Below are the code and all the weights of a small trained network. Each question names an input and a class and asks about switching units off, where a switched-off unit gives its printed mean instead of its output.

import numpy as np


def w(rows, s, z=0):
    codes = np.array(rows[::2]) - 128.0
    scale = np.full(codes.shape[1], s)
    scale[-1] = z or s
    return codes * scale


def f(y):
    return y / 2 * (1 + np.tanh(0.7978845608 * (y + 0.044715 * y**3)))


def log_softmax(a):
    a = a - a.max(-1, keepdims=True)
    return a - np.log(np.exp(a).sum(-1, keepdims=True))


def net(x, mask):
    res = np.array(x, float).reshape(1, 4) / 4 @ E
    y = f(res @ A[0][:, :-1].T + A[0][:, -1])
    res = res + np.where(mask, y, B[0][:, -1]) @ B[0][:, :-1]
    return log_softmax(res[-1] @ U[:, :-1].T + U[:, -1])


A, B = {}, {}
E = w([
[66,93,211,79,211,172,100,209,99,102,33,74],'x0',
[155,130,102,157,107,1,172,115,40,120,118,130],'x1',
[146,115,70,100,196,100,191,32,67,189,161,28],'x2',
[107,127,154,236,128,202,112,95,137,243,160,129],'x3',
],0.0064)
A[0] = w([
[113,143,157,59,170,137,130,175,105,86,136,97,147],'N0',
[100,112,146,132,143,213,66,164,146,137,117,142,213],'N1',
[131,154,105,124,98,95,111,152,143,80,146,228,185],'N2',
[138,139,153,118,76,147,112,174,155,125,137,205,252],'N3',
[114,92,154,187,135,213,68,147,176,168,133,167,150],'N4',
[107,124,162,122,158,177,86,166,136,110,134,133,181],'N5',
[135,130,152,178,108,174,92,152,185,168,137,157,169],'N6',
[104,129,159,164,126,190,131,95,142,167,149,117,147],'N7',
[90,86,138,7,206,122,116,147,85,76,70,47,217],'N8',
[128,101,138,98,170,162,87,180,127,103,97,113,156],'N9',
[177,163,99,147,71,61,130,151,150,89,146,228,192],'N10',
[141,107,67,138,147,60,254,55,50,177,173,51,220],'N11',
[68,105,147,92,154,141,100,161,144,97,117,119,147],'N12',
],0.0068,0.0031)
B[0] = w([
[181,64,167,81,114,132,112,115,145,86,92,90,167],'N0',
[113,210,144,103,112,163,48,187,160,157,126,120,188],'N1',
[150,100,101,167,107,117,41,64,123,79,146,120,166],'N2',
[101,127,126,152,55,143,63,96,169,124,168,109,182],'N3',
[81,190,57,141,135,144,112,215,152,172,155,193,192],'N4',
[100,158,148,90,76,175,106,191,168,126,115,99,167],'N5',
[75,160,97,191,109,120,132,165,144,155,166,183,178],'N6',
[117,159,77,120,153,147,143,126,143,177,92,121,168],'N7',
[201,83,186,84,125,156,175,141,108,92,77,23,231],'N8',
[130,98,161,75,118,172,119,179,172,131,106,87,167],'N9',
[167,70,118,193,101,59,100,69,99,56,149,175,182],'N10',
[220,183,52,78,254,15,189,65,30,227,69,110,254],'N11',
[138,127,149,76,92,160,100,161,186,104,81,88,162],'N12',
],0.0077,0.0093)
U = w([
[2,188,110,154,107,164,112,198,168,179,155,200,34],'0',
[130,68,129,187,67,105,105,54,122,61,166,196,186],'1',
[146,100,205,69,111,166,137,172,147,92,92,88,1],'2',
[182,145,90,114,227,81,220,73,33,180,110,138,220],'3',
],0.0084,0.00081)

Each question gives the input, the list of numbers given to net, and the class t.
The units are the neurons (one row each of A and B). Each row of codes is followed by its name. A weight is (code - 128) times the scale printed after its matrix; where a second scale follows, it is the last column's (A, B and U).
mask holds one flag per neuron, in row order. A switched-off neuron (its flag False) gives its mean, the last column of its row in B, instead of its output. The means were averaged over made-up inputs and are rounded, as every weight is.
A unit's drop is (log p(t) with every unit on - log p(t) with that unit switched off) / (log p(t) with every unit on - log p(t) with every unit switched off).
The circuit of an input: a set's keep is (log p(t) with only the set's units on - log p(t) with every unit switched off) / (log p(t) with every unit on - log p(t) with every unit switched off). Starting from the 12 units with the biggest drops (on a tie, the unit counted first), units are removed one at a time, each time the one whose removal leaves the highest keep (on an exact tie, the one counted first), for as long as the keep stays at least 0.8.
circuit, biggest first: the units of the circuit, biggest drop first
unit that matters most: the unit with the biggest drop
top k neurons: the k neurons with the biggest drops, biggest first
drop when u is switched off: that unit's drop, to one decimal
input [8,-1,8,-2], class 2: circuit, biggest first : N8
input [-2,3,-1,-6], class 1: top 3 neurons : N11, N10, N2
input [6,-6,2,4], class 0: top 3 neurons : N4, N1, N6
input [-3,-4,2,-8], class 1: circuit, biggest first : N11, N1
input [2,3,-4,1], class 0: top 3 neurons : N8, N11, N0
input [-2,-7,2,-1], class 0: circuit, biggest first : N11, N8
input [3,7,-3,-4], class 2: top 4 neurons : N11, N8, N6, N0
input [7,-2,0,5], class 0: top 2 neurons : N4, N1
input [4,-6,-7,-2], class 0: top 3 neurons : N4, N6, N1
input [6,-8,-2,6], class 0: drop when N8 is switched off : 0.0
input [0,5,-3,-3], class 1: drop when N11 is switched off : 0.2
input [2,4,-4,3], class 0: drop when N11 is switched off : 0.3
input [-1,-2,-1,-3], class 1: drop when N11 is switched off : 0.5
input [-8,-5,-3,-2], class 1: unit that matters most : N10
